Here is a tiny trained network, its code and every weight. The questions are about switching its units off for an input and a class, where a switched-off unit gives its printed mean instead of its output.

import numpy as np


def w(rows, s, z=0):
    codes = np.array(rows[::2]) - 128.0
    scale = np.full(codes.shape[1], s)
    scale[-1] = z or s
    return codes * scale


def norm(h):
    return h / np.sqrt((h * h).mean(-1, keepdims=True) + 1e-5)


def f(y):
    return np.maximum(y, 0)


def log_softmax(a):
    a = a - a.max(-1, keepdims=True)
    return a - np.log(np.exp(a).sum(-1, keepdims=True))


def net(x, mask):
    res = np.array(x, float).reshape(1, 4) / 4 @ E
    u = 0
    for l in range(2):
        y = f(norm(res) @ A[l][:, :-1].T + A[l][:, -1])
        res = res + np.where(mask[u : u + 10], y, B[l][:, -1]) @ B[l][:, :-1]
        u += 10
    return log_softmax(norm(res)[-1] @ U[:, :-1].T + U[:, -1])


A, B = {}, {}
E = w([
[59,176,98,224,67,160,88],'x0',
[189,217,106,232,105,107,177],'x1',
[119,158,139,153,2,54,74],'x2',
[35,50,161,117,123,93,138],'x3',
],0.0063)
A[0] = w([
[157,156,112,50,202,56,147,108],'0.n1',
[155,218,128,87,1,118,156,87],'0.n2',
[121,96,144,102,55,112,53,86],'0.n3',
[144,108,142,141,47,47,104,102],'0.n4',
[188,55,154,114,133,50,105,2],'0.n5',
[141,131,166,26,170,87,133,91],'0.n6',
[42,133,118,85,105,98,52,214],'0.n7',
[43,116,64,70,221,180,123,88],'0.n8',
[150,122,76,99,158,184,216,139],'0.n9',
[126,118,82,107,157,158,166,159],'0.n10',
],0.0096,0.0066)
B[0] = w([
[254,77,78,127,77,56,124,201],'0.n1',
[144,203,191,78,172,151,129,204],'0.n2',
[73,69,129,91,152,148,171,182],'0.n3',
[54,164,216,143,193,84,58,202],'0.n4',
[204,210,74,38,118,64,62,152],'0.n5',
[167,99,41,37,87,168,119,203],'0.n6',
[100,75,92,116,156,158,203,254],'0.n7',
[54,211,168,113,106,63,95,227],'0.n8',
[58,167,132,168,234,97,104,214],'0.n9',
[169,160,165,154,135,142,115,195],'0.n10',
],0.0084,0.0075)
A[1] = w([
[66,50,70,68,81,183,177,1],'1.n1',
[24,96,172,85,162,109,131,221],'1.n2',
[237,46,16,134,112,124,40,59],'1.n3',
[231,211,133,95,181,144,88,193],'1.n4',
[168,147,159,221,118,104,165,105],'1.n5',
[131,52,23,227,84,166,137,27],'1.n6',
[96,51,104,64,56,164,128,157],'1.n7',
[102,65,86,57,53,128,154,134],'1.n8',
[162,194,189,144,28,119,2,67],'1.n9',
[87,90,57,103,195,205,126,81],'1.n10',
],0.009,0.0036)
B[1] = w([
[194,87,100,177,63,191,192,172],'1.n1',
[110,185,159,216,135,153,100,244],'1.n2',
[92,112,50,57,247,9,179,169],'1.n3',
[101,71,140,117,33,137,132,230],'1.n4',
[136,69,158,159,133,183,139,158],'1.n5',
[145,106,117,46,113,226,191,133],'1.n6',
[170,68,72,132,136,211,176,176],'1.n7',
[127,107,84,133,129,206,191,178],'1.n8',
[144,139,99,13,146,72,70,164],'1.n9',
[127,204,166,94,30,95,110,166],'1.n10',
],0.011)
U = w([
[102,111,141,195,57,234,194,178],'0',
[208,42,155,201,133,43,184,91],'1',
[159,178,193,41,35,64,51,147],'2',
[31,231,188,201,199,99,59,172],'3',
[159,128,33,170,204,116,9,10],'4',
[177,71,12,32,192,55,189,127],'5',
],0.016,0.012)

Each question gives the input, the list of numbers given to net, and the class t.
The units are the neurons (one row each of A and B). Each row of codes is followed by its name. A weight is (code - 128) times the scale printed after its matrix; where a second scale follows, it is the last column's (A, B and U).
mask holds one flag per neuron, layer by layer. A switched-off neuron (its flag False) gives its mean, the last column of its row in B, instead of its output. The means were averaged over made-up inputs and are rounded, as every weight is.
A unit's drop is (log p(t) with every unit on - log p(t) with that unit switched off) / (log p(t) with every unit on - log p(t) with every unit switched off).
The circuit of an input: a set's keep is (log p(t) with only the set's units on - log p(t) with every unit switched off) / (log p(t) with every unit on - log p(t) with every unit switched off). Starting from the 12 units with the biggest drops (on a tie, the unit counted first), units are removed one at a time, each time the one whose removal leaves the highest keep (on an exact tie, the one counted first), for as long as the keep stays at least 0.8.
units of the circuit, in order: the units of the circuit, biggest drop first
unit that matters most: the unit with the biggest drop
top k neurons: the k neurons with the biggest drops, biggest first
k most important neurons of layer l: the k neurons of layer l with the biggest drops, biggest first
drop of u: that unit's drop, to one decimal
input [8,5,7,-8], class 2: unit that matters most	1.n9
input [-4,6,-1,0], class 1: 2 most important neurons of layer 0	(0.n6 0.n1)
input [4,-2,3,-3], class 3: top 3 neurons	(0.n2 0.n4 0.n6)
input [-7,6,4,-5], class 2: 2 most important neurons of layer 0	(0.n2 0.n7)
input [-2,-6,-5,-8], class 2: top 4 neurons	(0.n8 0.n9 1.n4 1.n7)
input [0,8,1,3], class 2: top 2 neurons	(0.n7 0.n9)
input [-4,-7,-8,-4], class 2: 2 most important neurons of layer 0	(0.n8 0.n9)
input [-2,-4,-4,4], class 0: 4 most important neurons of layer 0	(0.n6 0.n4 0.n8 0.n2)
input [3,-7,-7,-7], class 3: 2 most important neurons of layer 0	(0.n8 0.n9)
input [-2,-5,-5,-1], class 2: 2 most important neurons of layer 0	(0.n8 0.n6)
input [2,8,4,1], class 2: 2 most important neurons of layer 1	(1.n9 1.n2)
input [-5,-5,-4,7], class 0: top 2 neurons	(0.n8 1.n2)
input [8,6,5,-4], class 2: top 3 neurons	(1.n9 1.n2 0.n9)
input [1,1,1,2], class 3: units of the circuit, in order	(0.n4)
input [-5,-6,5,6], class 0: 2 most important neurons of layer 0	(0.n3 0.n7)
input [-3,-3,6,2], class 0: drop of 0.n7	0.2
input [3,-2,8,0], class 3: drop of 0.n4	2.6
input [2,3,1,5], class 3: drop of 0.n4	0.8
